The symbols move the nodes like this.
PH: tu>JN, le>NS, zu>FL, fi>PF, se>JL
CF: tu>GJ, le>FD, zu>GR, fi>QC, se>FJ
JQ: tu>NS, le>DL, zu>ZQ, fi>QT, se>ZP
RC: tu>GR, le>MS, zu>GD, fi>GJ, se>SN
SB: tu>CZ, le>FJ, zu>NG, fi>BZ, se>MF
MG: tu>QT, le>QG, zu>NS, fi>TR, se>ZN
CZ: tu>SB, le>GS, zu>LG, fi>TJ, se>SC
NF: tu>QG, le>CF, zu>DL, fi>NG, se>SB
NS: tu>JQ, le>NL, zu>BH, fi>MG, se>TR
RR: tu>LM, le>GP, zu>HN, fi>HR, se>JN
ZN: tu>TM, le>CZ, zu>TR, fi>HS, se>BH
JD: tu>MD, le>CJ, zu>FJ, fi>NQ, se>GR
CN: tu>CJ, le>LM, zu>DS, fi>RL, se>MS
MF: tu>SC, le>NQ, zu>BZ, fi>DL, se>NF
DG: tu>RL, le>HR, zu>CJ, fi>SZ, se>FD
MS: tu>SZ, le>PH, zu>RL, fi>HP, se>NC
SN: tu>QC, le>NC, zu>GJ, fi>GS, se>MD
QG: tu>NF, le>GJ, zu>NL, fi>LG, se>CZ
GS: tu>FJ, le>DS, zu>SN, fi>MD, se>GD
JL: tu>LS, le>TR, zu>PF, fi>LJ, se>LM
NL: tu>DL, le>RC, zu>SC, fi>QG, se>LG
GP: tu>HS, le>BZ, zu>TM, fi>ZQ, se>JQ
BC: tu>DS, le>HN, zu>DT, fi>CJ, se>DG
LG: tu>NG, le>SN, zu>QG, fi>CZ, se>TJ
TM: tu>ZN, le>SB, zu>ZP, fi>GP, se>ZQ
TJ: tu>BZ, le>MD, zu>CZ, fi>SC, se>NL
RL: tu>DG, le>FL, zu>CN, fi>MS, se>HP
FJ: tu>GS, le>BC, zu>QC, fi>JD, se>NQ
BZ: tu>TJ, le>JD, zu>SB, fi>MF, se>DL
LM: tu>RR, le>HS, zu>LJ, fi>FL, se>PH
FD: tu>HP, le>TQ, zu>SZ, fi>DT, se>BC
JN: tu>PH, le>JQ, zu>HR, fi>TQ, se>LS
TR: tu>ZP, le>LG, zu>MG, fi>ZN, se>HS
NC: tu>DT, le>JL, zu>HP, fi>DS, se>CN
BH: tu>ZQ, le>SC, zu>HS, fi>NS, se>MG
GR: tu>RC, le>SZ, zu>NQ, fi>CF, se>QC
QC: tu>SN, le>DT, zu>CF, fi>FJ, se>JD
HS: tu>GP, le>TJ, zu>ZN, fi>BH, se>NS
FL: tu>HR, le>BH, zu>LM, fi>PH, se>PF
PF: tu>TQ, le>MG, zu>PH, fi>JL, se>LJ
ZQ: tu>BH, le>MF, zu>GP, fi>JQ, se>QT
HN: tu>LJ, le>TM, zu>LS, fi>RR, se>HR
GJ: tu>CF, le>HP, zu>RC, fi>SN, se>GS
ZP: tu>TR, le>NG, zu>QT, fi>TM, se>GP
NQ: tu>GD, le>DG, zu>JD, fi>GR, se>CF
DT: tu>NC, le>LS, zu>FD, fi>BC, se>CJ
HP: tu>FD, le>PF, zu>MS, fi>NC, se>DS
DL: tu>NL, le>GR, zu>MF, fi>NF, se>NG
CJ: tu>CN, le>RR, zu>BC, fi>DG, se>SZ
LJ: tu>HN, le>ZN, zu>JL, fi>LM, se>FL
SZ: tu>MS, le>JN, zu>DG, fi>FD, se>DT
DS: tu>BC, le>LJ, zu>NC, fi>CN, se>RL
GD: tu>NQ, le>RL, zu>MD, fi>RC, se>GJ
SC: tu>MF, le>GD, zu>TJ, fi>NL, se>QG
NG: tu>LG, le>QC, zu>NF, fi>SB, se>BZ
MD: tu>JD, le>CN, zu>GS, fi>GD, se>RC
QT: tu>MG, le>NF, zu>JQ, fi>ZP, se>TM
LS: tu>JL, le>ZP, zu>TQ, fi>HN, se>RR
HR: tu>FL, le>ZQ, zu>RR, fi>JN, se>TQ
TQ: tu>PF, le>QT, zu>JN, fi>LS, se>HN

The rows follow the links: the fewer symbols apart two nodes are, the more alike their rows tend to be.

Each row is also shifted at random along 2 hidden directions that mean nothing.

Some nodes, each with a row of numbers:
MS -> -19;-6;-1;5;1;-17;7;1;22;-4;1;0;-4;7;15;-9;6;-1;17;-18;23;-18;4;-7;8;-6;-16;10;8;14;5;22;-8;19;10
FJ -> -6;-8;-3;-5;-3;-1;-12;3;-9;13;19;-10;-8;-4;-9;-8;-11;13;-18;10;-9;11;-10;14;-5;14;18;-3;4;8;-14;-21;-3;-18;-3
HP -> 26;-19;3;-10;-2;-8;-3;2;35;0;16;0;-5;3;22;-26;10;6;-4;-7;9;-17;-2;5;19;-9;-14;9;29;-6;8;12;-5;22;5
GS -> -1;-5;9;-8;-16;-2;7;1;-1;13;7;6;-13;-8;-8;-13;-12;1;-20;-12;21;12;-13;-1;4;24;-2;11;11;9;-7;-4;0;-8;-9
BH -> -47;-15;-6;8;-15;-30;14;12;-13;14;23;-3;-16;8;7;-18;-5;-6;12;-32;14;-10;-5;-8;1;14;8;20;7;27;2;10;-25;24;11
JQ -> 10;0;-10;14;8;-14;-10;-3;-1;-7;-2;-16;12;7;-4;-5;-5;16;23;-7;-24;-8;0;7;8;-1;20;4;-8;-6;3;-3;-23;12;9
DS -> -36;-7;0;0;-11;6;1;-1;12;3;21;6;-19;1;19;-22;14;4;-12;-9;30;6;0;0;1;-9;-3;5;12;12;-16;1;-9;14;-11
CN -> 56;5;10;14;-23;-9;-2;6;22;10;1;17;-7;14;12;-6;19;12;-5;6;35;6;-10;-15;-3;-1;-14;-7;10;14;3;13;1;17;-9
SB -> -20;11;-6;0;4;13;-11;-6;1;0;0;5;-8;-2;6;-1;5;13;-9;24;3;12;4;2;-9;-22;8;-20;-10;10;-9;-10;1;-9;-5
RC -> 11;-14;-2;-7;-5;-21;20;-2;-4;-5;12;-8;-6;-7;1;-5;-6;-16;5;-40;-3;-12;-10;7;6;23;-16;27;14;-6;-1;6;-2;8;16
LJ -> -13;-4;5;-16;-14;7;14;5;-1;13;-6;3;-9;-12;-4;11;-10;-6;-25;-1;17;13;4;0;-10;-1;-11;-3;2;6;-1;-5;13;-16;-5
CJ -> 27;5;-12;28;2;-1;-32;0;-1;9;5;6;4;8;7;-1;8;28;5;25;-1;2;5;-3;-7;-5;11;-12;-6;9;-4;-3;-5;8;-5
BC -> -20;-1;-5;8;2;4;-21;1;-1;4;38;1;-24;4;16;-33;17;19;-9;15;1;-2;5;10;-1;-7;7;-11;2;33;-14;-12;-11;4;12
MD -> 20;9;3;5;-21;0;16;1;-10;5;-18;8;7;1;-18;15;-9;-17;-1;-5;23;18;-11;-26;-3;22;-1;5;-8;-1;4;6;8;-14;-21
DG -> 11;27;-10;47;1;3;-16;-1;-8;-8;-42;4;21;16;-14;21;1;2;32;26;-14;5;2;-25;-5;-12;18;-12;-32;-21;-3;7;-1;6;-24
FL -> -22;-6;-4;-2;-2;-22;24;6;-24;4;12;-1;0;-8;4;4;-4;-25;0;-32;13;-3;11;-15;-6;13;-19;19;-2;17;-1;6;16;4;8
HN -> -36;-2;-17;-12;7;9;-3;4;-23;14;33;-1;-7;-15;6;-3;1;0;-23;10;-5;5;8;15;-8;-3;0;-12;-7;30;-12;-21;7;-16;17
LS -> 45;11;2;-21;9;23;-9;-1;3;-14;-3;-3;13;-10;-17;16;-7;14;-27;17;-17;10;-6;7;0;-4;0;-15;0;-19;-1;-12;19;-22;0
ZN -> -15;8;21;8;-26;6;4;8;11;-6;-18;1;0;16;-15;5;-4;0;0;1;20;22;-19;-18;6;19;7;5;4;-13;1;2;-13;-5;-38
GP -> 6;4;-7;25;-5;2;-20;11;-12;4;-13;4;5;16;-5;1;-10;20;22;15;-7;2;0;-7;-9;9;18;-12;-12;4;-8;-8;-18;-5;-20
HR -> 35;-2;-13;1;12;-12;6;-6;-23;8;6;-13;4;-14;-4;17;-2;-9;4;8;-22;-1;16;0;-18;-3;-8;-7;-15;9;-3;-10;10;-3;21
GD -> 54;-10;-9;-7;-16;-14;15;-2;-13;7;27;-8;-11;-5;2;-11;-4;-1;-2;-38;16;-7;-6;2;4;31;-10;22;11;19;-2;4;-1;17;19

Complete each set of four: the symbols that take the first to the second take the third to the fourth, perhaps in another order.
Answer with the node's name.
10;1;-7;12;15;-1;4;-9;-18;-4;-13;-15;11;2;-18;14;-11;-1;22;0;-27;1;2;1;-1;9;24;-1;-11;-25;3;-2;-7;-9;4
: -44;10;2;11;20;9;-3;-8;12;-18;-30;-7;20;14;-6;8;-1;6;23;28;-26;-9;2;1;3;-21;16;-10;-10;-21;6;3;-13;-3;-15
:: 24;-9;8;6;-11;-25;8;-1;24;-3;-11;2;5;5;-2;-4;0;2;14;-29;5;-7;-10;-7;17;10;0;18;15;-11;4;6;-13;7;-6
: QG

18;-1;1;-8;14;5;-15;-1;-6;-8;7;-14;5;-7;-8;-5;-7;4;-5;2;-28;7;3;20;7;7;17;-4;6;-26;-8;-13;-2;-14;13
: 39;-5;-12;-20;16;9;3;-3;-7;-5;6;-1;10;-11;-4;-4;-6;-3;-13;12;-18;-7;3;20;3;-7;0;-10;6;-21;-7;-9;12;-12;12
:: 6;6;-8;11;-6;-6;0;0;-14;16;5;-1;-4;0;-13;9;-16;-1;3;12;-10;13;-2;-3;-14;11;23;-6;-18;3;-7;-12;-3;-20;-2
: RR

68;-5;9;-24;1;-8;9;-1;-3;1;-3;4;2;-9;8;10;-1;-13;-5;-28;10;-11;7;7;3;3;-32;13;11;-16;11;8;18;4;20
: 18;15;6;-18;-15;9;7;-10;2;1;-1;6;-5;-11;-4;11;1;-12;-18;3;25;14;7;-10;-4;14;-12;-1;3;1;-6;-2;16;-8;-18
:: 6;0;-16;-1;21;-1;1;-2;-14;-5;-6;-9;6;-7;-4;18;-11;-9;14;7;-26;-11;14;5;0;-2;-4;-6;-13;-15;-1;0;2;-12;19
: HN

43;-15;7;-12;-3;-16;24;-3;2;3;4;-5;3;-5;-6;-6;-6;-8;0;-33;1;-10;-4;4;5;19;-6;20;15;-8;10;9;-5;12;14
: 8;6;8;-4;9;14;-3;-5;-2;-4;4;-2;14;1;-24;10;-4;7;-5;14;-21;16;-15;18;0;10;20;-8;-1;-24;-5;-11;-4;-19;-12
:: -24;18;3;25;-9;-9;10;-12;1;2;-33;8;1;13;3;3;-1;-13;24;-5;17;-6;11;-31;-4;-7;-7;9;-9;4;9;22;-4;12;-14
: FD

59;12;-8;-3;-13;0;20;-1;-7;-3;-17;-2;3;-3;-8;12;-4;-19;4;-19;22;7;3;-14;-6;5;-28;9;-12;-1;9;14;26;7;-11
: 18;-3;9;-16;1;-7;26;-6;-5;-7;-7;-2;7;-16;-3;16;-4;-18;6;-16;14;-14;8;-5;-1;2;-23;9;4;-12;9;11;17;6;8
:: 34;9;13;-15;-10;8;-3;6;36;-7;-14;10;10;6;5;-5;15;13;-8;12;26;-5;-11;-4;15;-6;-13;-7;13;-19;3;11;-3;6;-24
: DS

2;-2;11;-5;7;-9;-1;2;25;-16;-9;-1;4;-1;16;-12;16;1;0;-19;4;-15;1;7;15;-9;-12;4;21;-8;14;12;-4;10;3
: 19;6;-18;7;21;-1;2;-2;-13;-3;-13;-16;14;-5;-9;11;-14;-3;5;1;-35;-6;12;10;-3;-2;-3;-1;-15;-6;-1;-10;8;-5;12
:: -5;18;7;-7;13;22;-15;-3;10;-16;-16;8;23;-1;-5;11;-6;8;-11;29;-12;3;12;5;-10;-23;-2;-15;-9;-13;-11;-5;2;-15;-6
: GJ

-16;-19;-16;12;11;-15;-8;-2;-7;-1;18;-12;-1;8;3;-11;-2;12;27;-16;-30;-13;-6;9;4;14;22;5;-3;1;2;2;-13;9;22
: 36;14;-15;10;1;3;-9;-2;-12;3;-17;4;12;7;4;16;8;4;6;19;-13;0;17;-11;-17;-18;0;-16;-24;2;3;-1;17;0;1
:: -35;-11;-19;5;26;-19;-4;-5;-9;-5;13;-1;-4;-11;17;-3;-5;-1;12;4;-30;-26;32;14;-9;-25;-3;2;-8;16;-1;2;-6;5;30
: NQ

-26;-14;13;-8;-8;-8;6;2;19;1;15;7;-12;-3;-4;-25;3;8;-15;-20;11;4;-21;10;8;14;10;12;28;-4;1;10;-11;4;-3
: -5;-11;16;-9;-5;-8;16;-4;3;-8;-5;-12;5;-3;-14;4;-15;-8;-2;-17;-3;-1;-10;-4;11;24;0;15;5;-26;3;9;5;-3;1
:: -25;9;8;-7;-4;7;5;-1;16;13;1;11;-16;-9;7;-2;-3;-7;-19;9;34;7;4;-4;-6;-7;-28;-7;4;15;-4;3;15;-5;-7
: NC

-4;-10;0;-12;8;5;-18;3;-3;3;29;-10;-3;-13;-15;-6;-3;12;-13;6;-24;5;-9;20;1;13;22;-4;6;-1;-16;-16;-4;-15;6
: 29;6;-11;14;3;-4;-6;-7;-27;6;5;-2;9;8;-18;13;-16;1;13;-5;-24;7;3;1;-16;1;16;-6;-16;-7;2;-15;-1;1;5
:: 5;0;-9;16;13;3;-17;-1;0;-18;-20;1;20;10;5;13;1;3;21;10;-26;-5;10;-8;5;-13;11;-6;-16;-13;6;12;-7;14;-6
: BC

-23;-24;4;3;-3;-29;13;-2;-1;6;39;-4;-16;-5;19;-33;2;-4;16;-35;7;-24;-8;8;16;8;0;30;21;19;6;8;-17;28;29
: -6;-2;6;16;-22;-12;6;6;-3;9;-1;10;-13;13;1;-8;1;-5;8;-18;23;5;-18;-21;3;17;7;6;6;12;8;7;-12;2;-17
:: 2;-12;9;-17;6;-8;9;-2;20;-9;1;-1;8;-13;9;-7;11;-10;-8;-11;13;-17;7;11;11;-24;-31;6;11;-13;0;6;11;8;3
: SC

-45;-4;-9;-8;28;-2;6;-14;-9;-12;18;-6;-2;-16;-4;3;0;-2;-2;3;-18;-8;16;20;-3;-10;10;-3;-6;3;-8;-12;4;-13;24
: -6;-2;12;-6;5;2;-28;5;6;-10;3;-8;10;8;-6;-8;6;17;2;20;-10;12;-15;18;3;1;18;-2;-2;-11;1;-8;-14;-5;-18
:: -33;-2;4;5;9;-17;18;3;1;-3;0;1;2;-9;19;7;3;-19;11;-17;10;-27;12;-3;4;-13;-26;18;-1;12;13;13;12;15;16
: GJ

36;4;5;17;10;-5;-13;2;-4;-13;-17;-13;14;12;-10;4;-6;14;26;10;-25;-9;-1;-6;10;4;22;4;-4;-29;2;0;-17;4;0
: 17;-13;2;-1;9;-9;-17;-1;16;-13;4;-12;7;12;-3;-13;10;17;11;5;-29;-11;-2;17;4;2;16;-3;5;-23;-1;-2;-14;5;11
:: -31;10;-14;3;-1;5;-1;-4;-32;12;-1;-1;-14;-8;-7;13;-7;-9;4;8;-5;7;11;-6;-19;2;7;-12;-26;21;-9;-19;9;-10;-2
: HR

-21;10;21;-7;-18;9;17;9;0;6;-21;2;-6;1;-22;8;-9;-14;-2;-5;18;19;-18;-11;-5;19;6;5;8;-17;-1;0;7;-12;-24
: -35;7;-1;12;12;-1;6;-3;-28;-5;-14;-22;10;5;-17;19;-11;-14;23;-6;-46;-5;3;0;-5;6;25;1;-17;-19;1;-7;-6;-8;6
:: 15;-11;-8;-6;0;6;-21;10;5;15;29;0;-12;9;4;-23;12;23;-18;12;-11;1;-18;14;1;9;23;2;9;15;-11;-15;-18;-6;2
: NS

